Below is a small trained network, with its code and all its weights. Each question gives an input and a class and asks what happens when units are switched off, that is, made to give their printed mean instead of their output.

import numpy as np


def w(rows, s, z=0):
    codes = np.array(rows[::2]) - 128.0
    scale = np.full(codes.shape[1], s)
    scale[-1] = z or s
    return codes * scale


def norm(h):
    return h / np.sqrt((h * h).mean(-1, keepdims=True) + 1e-5)


def f(y):
    return y / 2 * (1 + np.tanh(0.7978845608 * (y + 0.044715 * y**3)))


def log_softmax(a):
    a = a - a.max(-1, keepdims=True)
    return a - np.log(np.exp(a).sum(-1, keepdims=True))


def net(x, mask):
    res = np.array(x, float).reshape(1, 8) / 4 @ E
    u = 0
    for l in range(3):
        y = f(norm(res) @ A[l][:, :-1].T + A[l][:, -1])
        res = res + np.where(mask[u : u + 11], y, B[l][:, -1]) @ B[l][:, :-1]
        u += 11
    return log_softmax(norm(res)[-1] @ U[:, :-1].T + U[:, -1])


A, B = {}, {}
E = w([
[129,128,127],'x0',
[125,130,126],'x1',
[131,128,127],'x2',
[128,127,129],'x3',
[3,172,123],'x4',
[112,80,116],'x5',
[138,136,53],'x6',
[129,128,128],'x7',
],0.0033)
A[0] = w([
[176,60,96,119],'0.n1',
[129,133,236,184],'0.n2',
[2,128,108,253],'0.n3',
[50,198,76,158],'0.n4',
[140,69,171,159],'0.n5',
[36,128,203,109],'0.n6',
[131,115,155,81],'0.n7',
[97,111,44,160],'0.n8',
[141,151,168,157],'0.n9',
[159,111,117,90],'0.n10',
[93,162,108,137],'0.n11',
],0.0065,0.0018)
B[0] = w([
[101,128,188,169],'0.n1',
[165,153,170,185],'0.n2',
[144,166,65,252],'0.n3',
[255,154,129,210],'0.n4',
[90,170,103,160],'0.n5',
[40,146,113,184],'0.n6',
[85,89,94,121],'0.n7',
[144,104,62,166],'0.n8',
[123,151,187,145],'0.n9',
[76,146,114,130],'0.n10',
[227,181,124,146],'0.n11',
],0.0042,0.0035)
A[1] = w([
[156,133,113,73],'1.n1',
[233,154,165,155],'1.n2',
[97,163,82,206],'1.n3',
[48,135,66,174],'1.n4',
[188,118,254,203],'1.n5',
[123,189,120,141],'1.n6',
[168,84,118,135],'1.n7',
[203,153,135,135],'1.n8',
[185,120,109,88],'1.n9',
[43,81,229,247],'1.n10',
[158,140,196,107],'1.n11',
],0.0059,0.0013)
B[1] = w([
[92,82,151,132],'1.n1',
[111,213,70,223],'1.n2',
[155,125,100,167],'1.n3',
[217,142,115,156],'1.n4',
[198,95,55,252],'1.n5',
[116,130,112,157],'1.n6',
[50,123,114,152],'1.n7',
[51,182,128,184],'1.n8',
[4,104,131,154],'1.n9',
[210,129,12,187],'1.n10',
[171,157,129,162],'1.n11',
],0.0043,0.003)
A[2] = w([
[85,196,198,173],'2.n1',
[173,145,93,108],'2.n2',
[180,183,198,222],'2.n3',
[107,175,37,145],'2.n4',
[121,120,103,124],'2.n5',
[147,108,165,117],'2.n6',
[165,128,225,143],'2.n7',
[188,142,92,141],'2.n8',
[158,51,74,224],'2.n9',
[87,93,253,5],'2.n10',
[36,233,32,142],'2.n11',
],0.0064,0.0024)
B[2] = w([
[70,45,101,130],'2.n1',
[120,137,202,175],'2.n2',
[3,131,83,166],'2.n3',
[127,89,179,230],'2.n4',
[130,107,87,138],'2.n5',
[164,132,75,112],'2.n6',
[125,173,107,113],'2.n7',
[106,81,175,197],'2.n8',
[80,169,125,198],'2.n9',
[245,108,174,104],'2.n10',
[168,70,187,254],'2.n11',
],0.0043,0.0051)
U = w([
[152,223,121,213],'0',
[117,83,221,196],'1',
[168,75,64,140],'2',
[25,83,40,5],'3',
[4,189,158,26],'4',
],0.012,0.0021)

Each question gives the input, the list of numbers given to net, and the class t.
The units are the neurons (one row each of A and B). Each row of codes is followed by its name. A weight is (code - 128) times the scale printed after its matrix; where a second scale follows, it is the last column's (A, B and U).
mask holds one flag per neuron, layer by layer. A switched-off neuron (its flag False) gives its mean, the last column of its row in B, instead of its output. The means were averaged over made-up inputs and are rounded, as every weight is.
A unit's drop is (log p(t) with every unit on - log p(t) with that unit switched off) / (log p(t) with every unit on - log p(t) with every unit switched off).
The circuit of an input: a set's keep is (log p(t) with only the set's units on - log p(t) with every unit switched off) / (log p(t) with every unit on - log p(t) with every unit switched off). Starting from the 12 units with the biggest drops (on a tie, the unit counted first), units are removed one at a time, each time the one whose removal leaves the highest keep (on an exact tie, the one counted first), for as long as the keep stays at least 0.8.
circuit, biggest first: the units of the circuit, biggest drop first
unit that matters most: the unit with the biggest drop
top k neurons: the k neurons with the biggest drops, biggest first
k most important neurons of layer l: the k neurons of layer l with the biggest drops, biggest first
input [4,-5,-2,8,2,6,4,-6], class 2: top 2 neurons : 2.n3, 0.n8
input [-7,-8,-2,4,-1,6,2,-6], class 3: circuit, biggest first : 2.n11, 2.n9, 1.n5, 0.n6
input [-6,5,-2,3,-2,1,-3,5], class 2: circuit, biggest first : 1.n5
input [-4,7,6,7,6,-1,3,4], class 0: top 2 neurons : 0.n3, 0.n4
input [-2,7,0,-2,-7,0,-4,-1], class 0: circuit, biggest first : 2.n11, 1.n2
input [-6,5,-3,-8,2,3,8,7], class 2: circuit, biggest first : 2.n3, 2.n11
input [-7,-6,-1,0,-3,2,5,2], class 3: top 2 neurons : 0.n4, 2.n11
input [-3,-7,8,1,4,7,1,-6], class 2: 3 most important neurons of layer 1 : 1.n4, 1.n3, 1.n8
input [-5,6,7,2,-4,3,2,6], class 3: top 4 neurons : 0.n4, 2.n11, 0.n3, 2.n9
input [-2,-2,-6,6,-3,-3,-7,6], class 0: 2 most important neurons of layer 1 : 1.n5, 1.n10
input [3,-5,6,6,-3,0,6,-6], class 1: 2 most important neurons of layer 0 : 0.n6, 0.n7
input [5,-7,2,1,6,-7,2,-8], class 0: top 2 neurons : 0.n4, 0.n3
input [2,4,7,-2,-1,-8,2,0], class 1: 2 most important neurons of layer 0 : 0.n2, 0.n4
input [-8,3,-8,-2,-3,1,1,1], class 3: circuit, biggest first : 0.n4
input [-4,-1,1,-2,-7,6,1,7], class 3: top 3 neurons : 2.n11, 2.n9, 1.n7
input [5,-4,-5,6,-4,-8,3,5], class 1: 2 most important neurons of layer 2 : 2.n11, 2.n9
input [8,-6,4,-2,-2,3,-6,5], class 2: top 2 neurons : 1.n10, 1.n5
input [0,-6,-2,6,0,3,-3,1], class 2: 2 most important neurons of layer 1 : 1.n10, 1.n8
input [-5,2,-7,1,-4,-3,-7,7], class 0: top 2 neurons : 1.n5, 2.n11
input [1,0,-7,-6,8,4,-6,-5], class 1: unit that matters most : 2.n11
input [1,-3,-6,-3,-3,2,-7,0], class 2: top 2 neurons : 1.n10, 1.n5
input [4,4,-5,7,-6,2,2,-4], class 3: 2 most important neurons of layer 0 : 0.n4, 0.n11
input [-3,8,5,-7,-6,7,2,-1], class 3: 2 most important neurons of layer 2 : 2.n11, 2.n9
input [1,6,5,0,7,-2,2,-2], class 0: top 2 neurons : 0.n3, 0.n4
input [8,5,-6,-6,-2,6,7,1], class 3: 3 most important neurons of layer 1 : 1.n5, 1.n10, 1.n2
input [2,-4,6,6,-5,-4,-6,-6], class 0: top 2 neurons : 1.n5, 2.n11
